Below is a small trained network, with its code and all its weights. Each question gives an input and a target symbol and asks what happens when units are switched off, that is, made to give their printed mean instead of their output.

import numpy as np


def w(rows, s, z=0):
    codes = np.array(rows[::2]) - 128.0
    scale = np.full(codes.shape[1], s)
    scale[-1] = z or s
    return codes * scale


def f(y):
    return np.maximum(y, 0)


def softmax(a):
    e = np.exp(a - a.max(-1, keepdims=True))
    return e / e.sum(-1, keepdims=True)


def log_softmax(a):
    a = a - a.max(-1, keepdims=True)
    return a - np.log(np.exp(a).sum(-1, keepdims=True))


def net(x, mask):
    ids = ['ΔΘΛΣΩαβεημπφ'.index(c) for c in x.split()]
    T = len(ids)
    res = E[ids] + P[:T]
    u = 0
    for l in range(2):
        r = res
        for j in range(2):
            rows = slice(3 * j, 3 * j + 3)
            q, k, v = (r @ M[l][rows].T for M in (Q, K, V))
            z = softmax(np.where(np.tri(T) > 0, q @ k.T / 3**0.5, -1e9)) @ v
            o = O[l][rows]
            res = res + np.where(mask[u + j], z, o[:, -1]) @ o[:, :-1]
        u += 2
        y = f(res @ A[l][:, :-1].T + A[l][:, -1])
        res = res + np.where(mask[u : u + 12], y, B[l][:, -1]) @ B[l][:, :-1]
        u += 12
    return log_softmax(res[-1] @ U[:, :-1].T + U[:, -1])


Q, K, V, O, A, B = {}, {}, {}, {}, {}, {}
E = w([
[117,238,131,150,254],'Δ',
[108,216,216,55,63],'Θ',
[33,230,143,178,46],'Λ',
[122,197,104,180,187],'Σ',
[89,76,248,131,113],'Ω',
[213,15,214,76,46],'α',
[205,83,54,91,84],'β',
[146,197,137,146,199],'ε',
[208,48,205,89,82],'η',
[55,90,183,91,201],'μ',
[158,117,206,122,125],'π',
[169,147,88,220,56],'φ',
],0.0056)
P = w([
[74,90,124,168,141],'0',
[216,191,254,15,112],'1',
[230,188,226,14,143],'2',
[234,182,212,20,168],'3',
[218,187,210,19,175],'4',
[205,194,215,11,159],'5',
],0.0045)
Q[0] = w([
[166,238,254,96,142],'0.h1',
[40,15,28,163,135],'0.h1',
[229,216,214,90,118],'0.h1',
[172,196,203,73,157],'0.h2',
[148,193,221,77,150],'0.h2',
[141,224,240,120,144],'0.h2',
],0.0072)
K[0] = w([
[17,43,81,193,135],'0.h1',
[199,211,208,39,155],'0.h1',
[70,33,39,208,78],'0.h1',
[55,157,44,190,128],'0.h2',
[55,153,74,192,150],'0.h2',
[2,117,103,214,175],'0.h2',
],0.0074)
V[0] = w([
[253,79,81,118,105],'0.h1',
[105,138,221,50,153],'0.h1',
[72,166,194,79,189],'0.h1',
[194,115,68,167,145],'0.h2',
[250,87,145,40,93],'0.h2',
[85,174,63,209,203],'0.h2',
],0.0069)
O[0] = w([
[3,137,178,111,154,85],'0.h1',
[198,154,77,24,115,223],'0.h1',
[235,150,49,78,161,191],'0.h1',
[35,150,149,155,185,32],'0.h2',
[54,180,152,40,123,219],'0.h2',
[146,108,96,229,208,6],'0.h2',
],0.0063,0.0011)
A[0] = w([
[108,151,97,6,32,207],'0.n1',
[104,111,236,176,114,218],'0.n2',
[190,226,85,157,2,151],'0.n3',
[91,64,242,141,103,205],'0.n4',
[194,138,114,155,160,214],'0.n5',
[61,169,221,129,179,155],'0.n6',
[163,118,74,163,245,159],'0.n7',
[192,59,128,167,79,206],'0.n8',
[32,182,162,203,148,190],'0.n9',
[58,141,166,212,122,168],'0.n10',
[171,247,114,159,45,139],'0.n11',
[192,150,91,48,125,254],'0.n12',
],0.0061,0.0039)
B[0] = w([
[143,162,217,12,144,234],'0.n1',
[79,51,105,160,121,170],'0.n2',
[164,28,154,59,177,175],'0.n3',
[80,63,138,112,91,172],'0.n4',
[173,89,48,129,217,182],'0.n5',
[135,41,142,122,147,166],'0.n6',
[191,171,58,146,196,150],'0.n7',
[122,43,76,143,178,169],'0.n8',
[109,67,77,196,202,149],'0.n9',
[74,77,82,207,145,142],'0.n10',
[176,1,129,60,187,167],'0.n11',
[176,132,171,32,164,254],'0.n12',
],0.0059,0.0079)
Q[1] = w([
[154,46,174,74,234],'1.h1',
[162,38,154,69,244],'1.h1',
[156,37,166,73,240],'1.h1',
[145,33,145,47,232],'1.h2',
[98,227,105,189,1],'1.h2',
[154,48,166,30,232],'1.h2',
],0.0049)
K[1] = w([
[49,50,47,228,102],'1.h1',
[42,51,30,234,102],'1.h1',
[65,43,20,230,104],'1.h1',
[57,21,40,244,104],'1.h2',
[201,226,217,2,146],'1.h2',
[41,6,49,230,87],'1.h2',
],0.0043)
V[1] = w([
[56,65,150,130,68],'1.h1',
[167,162,202,1,103],'1.h1',
[145,215,122,165,165],'1.h1',
[109,57,160,75,74],'1.h2',
[33,146,198,116,60],'1.h2',
[196,168,180,30,127],'1.h2',
],0.0068)
O[1] = w([
[65,151,225,174,191,124],'1.h1',
[6,115,33,44,164,50],'1.h1',
[151,126,49,160,3,66],'1.h1',
[54,127,184,89,226,147],'1.h2',
[2,140,165,174,129,2],'1.h2',
[46,89,12,45,147,74],'1.h2',
],0.0057,0.0074)
A[1] = w([
[180,141,162,176,34,142],'1.n1',
[145,97,177,142,175,185],'1.n2',
[151,121,140,146,165,252],'1.n3',
[152,85,150,148,103,110],'1.n4',
[41,64,108,43,184,101],'1.n5',
[134,53,141,109,114,92],'1.n6',
[137,60,142,120,160,133],'1.n7',
[142,189,125,122,142,215],'1.n8',
[144,178,132,129,159,249],'1.n9',
[155,103,1,104,144,178],'1.n10',
[41,82,144,145,168,113],'1.n11',
[159,87,154,149,88,88],'1.n12',
],0.0078,0.0037)
B[1] = w([
[200,224,60,174,156,199],'1.n1',
[140,110,186,134,202,219],'1.n2',
[147,84,204,72,154,200],'1.n3',
[185,137,103,196,177,173],'1.n4',
[177,240,41,200,198,250],'1.n5',
[186,110,37,181,184,172],'1.n6',
[156,88,111,145,209,198],'1.n7',
[77,94,243,37,80,158],'1.n8',
[106,106,232,57,127,177],'1.n9',
[124,3,104,52,84,218],'1.n10',
[137,43,50,227,216,190],'1.n11',
[184,148,92,216,174,178],'1.n12',
],0.0042,0.015)
U = w([
[136,104,68,154,55,91],'Δ',
[95,210,106,146,136,102],'Θ',
[113,2,127,76,56,95],'Λ',
[160,66,117,144,200,188],'Σ',
[145,183,155,77,144,172],'Ω',
[86,219,88,171,159,44],'α',
[116,228,161,67,97,231],'β',
[133,145,109,136,68,192],'ε',
[151,238,84,175,104,80],'η',
[66,67,200,132,123,149],'μ',
[103,145,53,103,123,35],'π',
[120,227,153,189,127,3],'φ',
],0.0051,0.0039)

Each question gives the input, a string of symbols that net reads in full, and the target symbol t.
The units are the heads (3 rows each of Q, K, V and O) and the neurons (one row each of A and B). Each row of codes is followed by its name. A weight is (code - 128) times the scale printed after its matrix; where a second scale follows, it is the last column's (O, A, B and U).
mask holds one flag per unit, layer by layer, with each layer's heads first. A switched-off unit (its flag False) gives its mean, the last column of its rows in O or B, instead of its output. The means were averaged over made-up inputs and are rounded, as every weight is.
A unit's drop is (log p(t) with every unit on - log p(t) with that unit switched off) / (log p(t) with every unit on - log p(t) with every unit switched off).
unit that matters most: the unit with the biggest drop
k most important neurons: the k neurons with the biggest drops, biggest first
top k neurons in layer l: the k neurons of layer l with the biggest drops, biggest first
heads that matter: for each layer, one digit per head in row order, 1 if its drop is at least 0.15 and else 0, layers parted by /
drop of u: that unit's drop, to one decimal
input μ μ μ π η Σ, target Λ: unit that matters most -> 0.h1
input Θ μ β β Θ, target π: heads that matter -> 10 / 11
input β μ μ β μ, target μ: heads that matter -> 10 / 11
input μ β β Θ Θ, target Λ: heads that matter -> 11 / 11
input μ Θ ε Θ Θ π, target Λ: heads that matter -> 11 / 11
input Σ β Λ β Λ φ, target η: heads that matter -> 01 / 11
input μ Ω μ, target Λ: top 3 neurons in layer 1 -> (1.n5, 1.n10, 1.n1)
input μ Σ β Δ, target Λ: heads that matter -> 11 / 11
input Σ β β β π, target η: heads that matter -> 01 / 11
input α η α β Λ, target α: heads that matter -> 01 / 11
input φ μ Λ β ε Ω, target φ: heads that matter -> 11 / 11
input μ μ β β μ, target Λ: 2 most important neurons -> (1.n5, 0.n7)
input φ φ β ε β π, target φ: top 2 neurons in layer 1 -> (1.n1, 1.n10)
input β φ β ε α, target μ: top 2 neurons in layer 1 -> (1.n5, 1.n1)
input Θ ε Σ Θ Λ Σ, target π: unit that matters most -> 1.h1
input β μ μ β Ω, target μ: top 2 neurons in layer 1 -> (1.n5, 1.n1)
input Σ β Θ Θ Σ β, target η: 2 most important neurons -> (1.n1, 0.n7)
input μ Σ η, target Λ: top 3 neurons in layer 1 -> (1.n5, 1.n10, 1.n1)
input β α β Σ φ, target μ: top 2 neurons in layer 1 -> (1.n5, 1.n1)
input β φ φ Ω Σ, target μ: most important neuron -> (0.n12)
input α Θ Λ φ φ Θ, target α: top 2 neurons in layer 1 -> (1.n5, 1.n10)
input β Σ β β π η, target μ: top 2 neurons in layer 1 -> (1.n5, 1.n1)
input μ β Λ Ω Ω β, target Λ: top 3 neurons in layer 1 -> (1.n10, 1.n5, 1.n1)
input Σ μ φ α β Σ, target η: drop of 0.n1 -> 0.2
